[[140 134 120 126 127 121 145 132 112 146 119 121]
 [129 134 116 125 133 118 145 128 117 151 123 123]
 [118 132 114 124 138 117 142 125 124 151 129 126]
 [134 134 117 125 130 119 145 130 114 149 121 122]
 [106 123 128 127 137 129 117 121 145 122 140 136]
 [104 127 118 125 141 121 129 120 139 138 138 133]
 [125 133 115 124 135 117 144 127 119 151 125 124]] -> 124

[[138 143 137 141 127 114 125 108 121 126 103]
 [115 120 121 134 117 114 115 129 122 128 130]
 [121 158 142 129 107 127 129 146 130 118 133]
 [124 143 135 128 117 128 129 137 129 123 130]
 [117 124 116 136 115 115 112 110 122 111 148]
 [136 132 129 136 127 124 127 116 118 129 115]
 [123 123 118 134 118 114 133 116 125 112 142]
 [150 138 133 139 119 117 120 114 121 122 102]
 [121 158 142 129 107 127 129 146 130 118 133]
 [125 143 135 129 117 128 129 137 129 123 131]
 [124 120 117 135 116 109 146 118 126 109 140]
 [136 132 129 136 127 124 127 116 118 129 115]] -> 115

[[131 131 134 132 135 116 129 120 113 102 146 114 118 124]
 [132 134 134 133 134 129 140 125 120 122 132 128 122 134]
 [130 129 131 129 130 131 132 127 127 134 120 131 126 131]
 [132 136 134 133 135 128 141 124 119 117 137 126 122 134]
 [130 128 130 128 130 132 131 128 128 136 119 131 127 131]
 [127 124 128 127 128 132 125 130 131 142 117 133 131 129]] -> 129

[[130 103 135 135 135 131]
 [127 101 128 121 129 137]
 [135 112 135 128 135 127]
 [117 154 115 121 116 131]
 [129 114 130 127 130 131]
 [127 143 131 139 131 123]
 [132 129 123 113 123 129]
 [127 113 131 128 131 129]
 [133 111 136 131 135 126]
 [126 118 129 134 129 131]
 [138 121 135 128 135 122]] -> 122

[[129 132 127 126 144 100 119 141 134 134 123 133 127 137 126]
 [121 109 139 123 121 113 132 132 131 137 123 134 135 113 136]
 [127 120 119 122 134 111 133 124 137 121 142 140 147 113 141]
 [123 126 139 128 143 100 132 138 137 126 137 135 135 121 136]
 [116 137 111 115 135 110 134 131 119 138 146 129 138 121 123]] -> 123
---
[[129 151 134 128 106 139]
 [126 146 150 127 125 144]
 [122 131 143 124 114 129]
 [146 105 119 129 146 132]
 [124 142 139 128 126 128]
 [143 125 116 145 121 123]
 [115 111 146 105 139 115]
 [108 143 119 132 135 146]
 [113 145 132 133 124 129]
 [134 137 119 115 109 138]
 [111 122 135 124 123 123]] gives 123

[[134 126 135 132 133 134 131 129 123 125 133]
 [131 129 136 127 133 121 114 125 128 128 134]
 [112 136 123 129 129 126 144 116 115 123 127]
 [118 117 118 126 124 135 149 119 128 131 120]
 [128 125 118 124 143 137 126 119 115 128 135]
 [131 129 122 129 117 118 128 138 128 128 118]
 [126 124 123 137 120 128 134 133 132 127 138]
 [128 140 125 131 115 124 147 138 117 128 129]
 [131 141 121 126 131 128 116 113 131 121 115]
 [138 124 122 133 133 131 121 105 132 129 121]] gives 129

[[105 142 106 152 108 126 108 144]
 [104 133 120  98 128 133 126 140]
 [137 134 135  99 128 108 129 137]
 [114 114 137 136 145 144 145 113]
 [129 141 108 147 103 102 103 142]
 [100 136 116 101 122 118 124 140]] gives 124

[[121 124 125 139 141 128 121 128 133 126]
 [132 147 118  98 124 154 135 140 137 129]
 [128 132 128 124 126 133 130 129 132 131]
 [137 143 142 108 106 131 149 125 123 148]
 [141 133 142 108 107 128 147 126 119 141]] gives 119

[[132 123 127 130 137 134 115 150 116]
 [135 111 124 130 145 135 117 156 116]
 [135 115 127 138 134 127 131 129 116]
 [129 128 129 130 128 127 130 129 116]
 [132 125 128 130 128 127 129 129 116]
 [132 124 125 130 123 119 139 122 116]
 [132 123 123 128 128 127 132 129 116]
 [131 123 127 129 134 134 121 141 116]
 [137 123 129 139 108 115 155 129 116]
 [132 123 125 122 118 132 127 124 116]
 [132 126 130 130 124 122 136 128 116]] gives 128

[[134 117 131 115 131 117 141 141 128 130 122 125 143]
 [123 117 126 130 138 116 136 140 116 130 118 125 126]
 [135 117 133 125 138 119 136 140 124 130 120 125 150]
 [134 134 121 122 138 122 136 137 113 133 128 123 143]
 [125 117 130 125 133 113 143 140 124 130 118 125 127]
 [134 117 116 130 138 117 135 125 129 121 124 134 143]
 [139 117 126 134 138 117 135 124 124 125 122 132 148]] gives 132

[[133 134 118 114 138 139 140 143 115 125 119 152 142 124]
 [124 131 132 141 117 132 139 118 142 134 140 134 124 130]
 [127 130 137 143 121 129 132 121 142 135 140 125 124 133]
 [133 131 137 124 138 136 125 132 134 127 124 128 140 126]
 [135 132 137 122 141 137 126 135 132 127 123 130 142 126]
 [129 129 142 134 130 132 124 123 143 130 132 121 133 128]
 [134 133 117 114 139 136 138 143 114 125 119 149 140 126]
 [128 129 142 131 129 135 125 121 144 128 130 123 135 125]] gives 135

[[116 139 143 115 123 124 122 120]
 [122 128 120 126 140 121 139 129]
 [120 121 122 122 123 144 123 118]
 [118 127 122 126 141 119 140 130]
 [141 125 118 135 127 141 127 127]
 [122 129 120 124 139 122 138 127]
 [150 137 123 121 121 121 122 121]
 [134 133 144 132 113 137 115 129]
 [133 148 124 124 137 122 134 125]
 [122 129 121 125 140 120 138 129]] gives 138
---
126  126  127  126  129  129  127
114  107  117  104  146  144  110
yields 114

127  132  127  132
141  145  127  147
154  120  126  127
yields 141

129  128  101  137
145  135  116  130
yields 145

112  129  141  125  137
117  114  124  144  114
123  122  120  133  106
yields 117

120  149  125  131  122  138  109
113  132  128  125  129  138  150
yields 113

125  111  140  115  131
125  132  137  106  131
yields 125

135  116  133  115  116  123  117
110  135  154  126  122  128  127
135  123  116  128  130  130  127
yields 110
---
[[123 118 128 128 137 119 110]
 [116 113 120 132 115 125 120]
 [127 141 145 146 121 134 151]] | 145

[[124 107 127 118 147 155]
 [143 115 150 145 111 111]
 [145 156 144 111 119 120]] | 144

[[135 112 125 111 133 143 155]
 [119 113 151 126 147 112 139]
 [152 141 126 126 154 124 118]] | 126

[[147 128 153 128 138 147]
 [130 120 105 122 143 104]
 [117 130 134 128 127 141]] | 134

[[131 123 133 130]
 [117 111 119 131]
 [108 157 120 131]] | 120

[[133 156 129 147 103 116]
 [131 103 128 136 130 147]
 [100 110 101 149 104 136]] | 101

[[144 117 118 130 106]
 [140 110 121 148 142]
 [144 112 140 111 138]] | 140

[[120 126 125 125 151]
 [115 130 127 107 122]
 [128 129 131 127 119]] | 131

[[119 105 108 110 103 146 145]
 [131 143 131 135 104 101 152]
 [109 106 121 154 141 154 100]] | 121
---
Input:
[[132 136 143 136 106 139 145]
 [144 122 133 124 146 128 124]]
Output: 128

Input:
[[137 137 108 127 123]
 [135 136 107 126 123]
 [138 137 109 127 122]]
Output: 126

Input:
[[127 137 112 147 114]
 [136 123 139 133 126]
 [157 116 121 138 134]]
Output: 133

Input:
[[120 132 135 142 132 117 121]
 [102 106 129 128 103 140 103]
 [154 128 137 150 131 151 124]]
Output: 140

Input:
[[125 125 124 153 127 136 139]
 [128 132 135 119 133 129 128]
 [132 120 115 138 118 125 122]]
Output: 129

Input:
[[120 150 119 118]
 [123 154 117 141]]
Output: 117

Input:
[[123 150 157 136 118 158 126]
 [123 138 128 146 108 102 124]]
Output: 102

Input:
[[127 108 127 126 131 130]
 [127 103 127 125 132 130]]
Output: 132

Input:
[[105 135 135 129 137 116]
 [109 150 114 109 114 108]]
Output: 114

Input:
[[115 112 113 106 123 101 152]
 [125 126 127 127 127 127 130]
 [121 126 131 123 124 130 131]]
Output: 127
---
[[113 117 152 142 122 120 125]
 [152 135 102 141 120 121 128]] --> 102

[130 144 158 112 108] --> 158

[156 143 141 148 142 144] --> 141

[102 143 112 109] --> 112

[[144 147 139 123 114 156 144]
 [135 130 118 138 115 157 133]
 [120 116 117 129 116 117 117]] --> 117

[152 104 110 101] --> 110

[123 143 148 130 104] --> 148

[156 129 147 121] --> 147

[[121 120 125 114 119 125 128]
 [127 121 119 113 142 123 124]
 [151 126 136 120 124 136 145]] --> 136

[[131 123 123 132]
 [113 143 140 101]] --> 140
---
[[107 125 112 106 114  99]
 [115 122 119 115 119 112]] -> 119

[[130 127 144 121 129 100 136]
 [124 130 127 144 121 129 100]] -> 127

[[118 136 120 123]
 [128 149 109 119]] -> 109

[[150 138 134 151]
 [136 124 126 121]] -> 126

[[145 131 115 151 136 135 144]
 [132 132 132 123 109 122 123]] -> 132

[[ 99 133 149 114 136]
 [138 129 137 110 115]] -> 137
---
[[130 106 140 130]
 [112 135 127 113]
 [118 121 108 130]] => 112

[[117 134 119 111 128 148]
 [122 137 114 128 133 138]
 [136 134 122 134 106 133]] => 122

[[137 150 113 141 106 134 124]
 [124 145 130 117 124 120 133]
 [120 132 140 117 135 116 138]] => 124

[[132 103 127 128 123 117 109]
 [127 129 125 128 123 128 118]
 [123 110 138 123 122 126 129]] => 127

[[118 144 148 123]
 [135 111 150 148]
 [152 132 123 122]] => 135

[[106 140 120 132 136 140]
 [122 115 124 131 131 128]
 [ 99 126 141 137 116 152]] => 122

[[146 124 115 113 149]
 [123 135 146 150 112]
 [133 107 112 141 156]] => 123

[[104 134 124 140 126 119 126]
 [131 122 102 108 124 133 127]
 [118 121 130 121 126 139 127]] => 131

[[128 136 157 118 129 130]
 [130 134 155 124 130 131]
 [137 134 137 138 138 137]] => 130
---
[104 116 101 113 111 122] ==> 122
[103 129 112 110 120 109 112] ==> 112
[128 137  99 142] ==> 142
[ 99 109 157 107] ==> 107
[132 151 128 134 133] ==> 133
[123 100 129 110 127 150] ==> 150
[126 142 155 125] ==> 125
[119 105 135 128 127 134] ==> 134
[154 123 130 133] ==> 133
---
array([156, 148, 105, 116, 138]) Answer: 105
array([132, 101, 132, 143, 132]) Answer: 132
array([124, 129, 157, 134, 121]) Answer: 157
array([145, 110, 145, 149, 119]) Answer: 145
array([147, 122, 156, 124, 131]) Answer: 156
array([144, 135, 115, 138, 104]) Answer: 115
